Here is a tiny trained network, its code and every weight. The questions are about switching its units off for an input and a class, where a switched-off unit gives its printed mean instead of its output.

import numpy as np


def w(rows, s, z=0):
    codes = np.array(rows[::2]) - 128.0
    scale = np.full(codes.shape[1], s)
    scale[-1] = z or s
    return codes * scale


def f(y):
    return np.maximum(y, 0)


def log_softmax(a):
    a = a - a.max(-1, keepdims=True)
    return a - np.log(np.exp(a).sum(-1, keepdims=True))


def net(x, mask):
    res = np.array(x, float).reshape(1, 3) / 4 @ E
    y = f(res @ A[0][:, :-1].T + A[0][:, -1])
    res = res + np.where(mask, y, B[0][:, -1]) @ B[0][:, :-1]
    return log_softmax(res[-1] @ U[:, :-1].T + U[:, -1])


A, B = {}, {}
E = w([
[82,26,151,206],'x0',
[162,117,2,193],'x1',
[221,199,210,241],'x2',
],0.0092)
A[0] = w([
[230,120,123,110,95],'N0',
[179,151,224,221,12],'N1',
[194,158,113,127,127],'N2',
[82,82,134,99,168],'N3',
[132,156,176,181,11],'N4',
[92,153,171,169,5],'N5',
[116,88,134,179,199],'N6',
[148,61,70,182,115],'N7',
[105,99,56,38,110],'N8',
[154,16,171,51,113],'N9',
[116,156,210,85,100],'N10',
[156,188,127,52,142],'N11',
[31,161,51,106,92],'N12',
[88,188,96,184,139],'N13',
[80,95,180,51,219],'N14',
[113,137,84,94,15],'N15',
[100,85,169,93,124],'N16',
[136,123,76,80,3],'N17',
[86,43,150,80,167],'N18',
[43,65,184,89,135],'N19',
[78,146,144,92,47],'N20',
[184,173,97,171,114],'N21',
[127,103,36,179,214],'N22',
[167,159,111,93,191],'N23',
[154,241,103,171,86],'N24',
[116,87,164,86,113],'N25',
[185,109,171,151,119],'N26',
[229,159,130,186,162],'N27',
[132,110,78,151,69],'N28',
[119,116,85,69,148],'N29',
[125,159,205,93,251],'N30',
[162,192,119,11,61],'N31',
[127,144,160,112,76],'N32',
[200,184,113,133,101],'N33',
[84,59,142,88,178],'N34',
],0.011,0.0051)
B[0] = w([
[83,163,120,147,167],'N0',
[234,24,164,57,246],'N1',
[60,197,99,174,183],'N2',
[95,129,47,199,208],'N3',
[228,27,92,45,173],'N4',
[192,25,65,146,148],'N5',
[201,63,93,118,213],'N6',
[193,56,210,32,217],'N7',
[190,57,193,22,240],'N8',
[79,190,58,186,206],'N9',
[207,54,225,11,202],'N10',
[215,66,174,35,210],'N11',
[192,75,186,40,209],'N12',
[84,104,161,116,174],'N13',
[103,177,138,151,251],'N14',
[30,178,218,12,152],'N15',
[92,182,77,165,189],'N16',
[28,152,224,29,157],'N17',
[134,179,56,213,235],'N18',
[76,160,59,180,240],'N19',
[126,135,53,209,158],'N20',
[37,191,168,186,204],'N21',
[106,127,234,39,255],'N22',
[53,187,155,138,193],'N23',
[45,216,98,148,210],'N24',
[72,195,70,170,179],'N25',
[142,65,190,61,186],'N26',
[60,204,170,143,250],'N27',
[189,67,103,28,165],'N28',
[186,43,166,80,204],'N29',
[222,21,74,77,243],'N30',
[254,4,137,26,216],'N31',
[128,157,192,82,148],'N32',
[55,219,97,183,195],'N33',
[114,158,27,179,227],'N34',
],0.0061,0.0087)
U = w([
[195,16,65,152,202],'0',
[114,93,229,127,254],'1',
[17,207,84,255,37],'2',
],0.0085,0.0022)

Each question gives the input, the list of numbers given to net, and the class t.
The units are the neurons (one row each of A and B). Each row of codes is followed by its name. A weight is (code - 128) times the scale printed after its matrix; where a second scale follows, it is the last column's (A, B and U).
mask holds one flag per neuron, in row order. A switched-off neuron (its flag False) gives its mean, the last column of its row in B, instead of its output. The means were averaged over made-up inputs and are rounded, as every weight is.
A unit's drop is (log p(t) with every unit on - log p(t) with that unit switched off) / (log p(t) with every unit on - log p(t) with every unit switched off).
The circuit of an input: a set's keep is (log p(t) with only the set's units on - log p(t) with every unit switched off) / (log p(t) with every unit on - log p(t) with every unit switched off). Starting from the 12 units with the biggest drops (on a tie, the unit counted first), units are removed one at a time, each time the one whose removal leaves the highest keep (on an exact tie, the one counted first), for as long as the keep stays at least 0.8.
units of the circuit, in order: the units of the circuit, biggest drop first
top k neurons: the k neurons with the biggest drops, biggest first
drop when u is switched off: that unit's drop, to one decimal
input [-2,-2,-1], class 0: units of the circuit, in order -> (N22 N27)
input [0,-8,-2], class 0: units of the circuit, in order -> (N30 N27)
input [-3,2,-8], class 1: units of the circuit, in order -> (N17)
input [-7,-7,0], class 0: top 2 neurons -> (N30 N31)
input [-6,5,-8], class 1: top 2 neurons -> (N17 N15)
input [-5,4,-7], class 1: top 2 neurons -> (N17 N15)
input [-7,-3,0], class 0: top 2 neurons -> (N31 N30)
input [2,6,7], class 1: top 2 neurons -> (N1 N7)
input [-5,1,8], class 2: top 2 neurons -> (N24 N33)
input [-5,-3,0], class 0: drop when N7 is switched off -> 0.1
input [-6,3,-5], class 1: drop when N17 is switched off -> 0.2
input [2,0,-6], class 2: drop when N27 is switched off -> -0.1
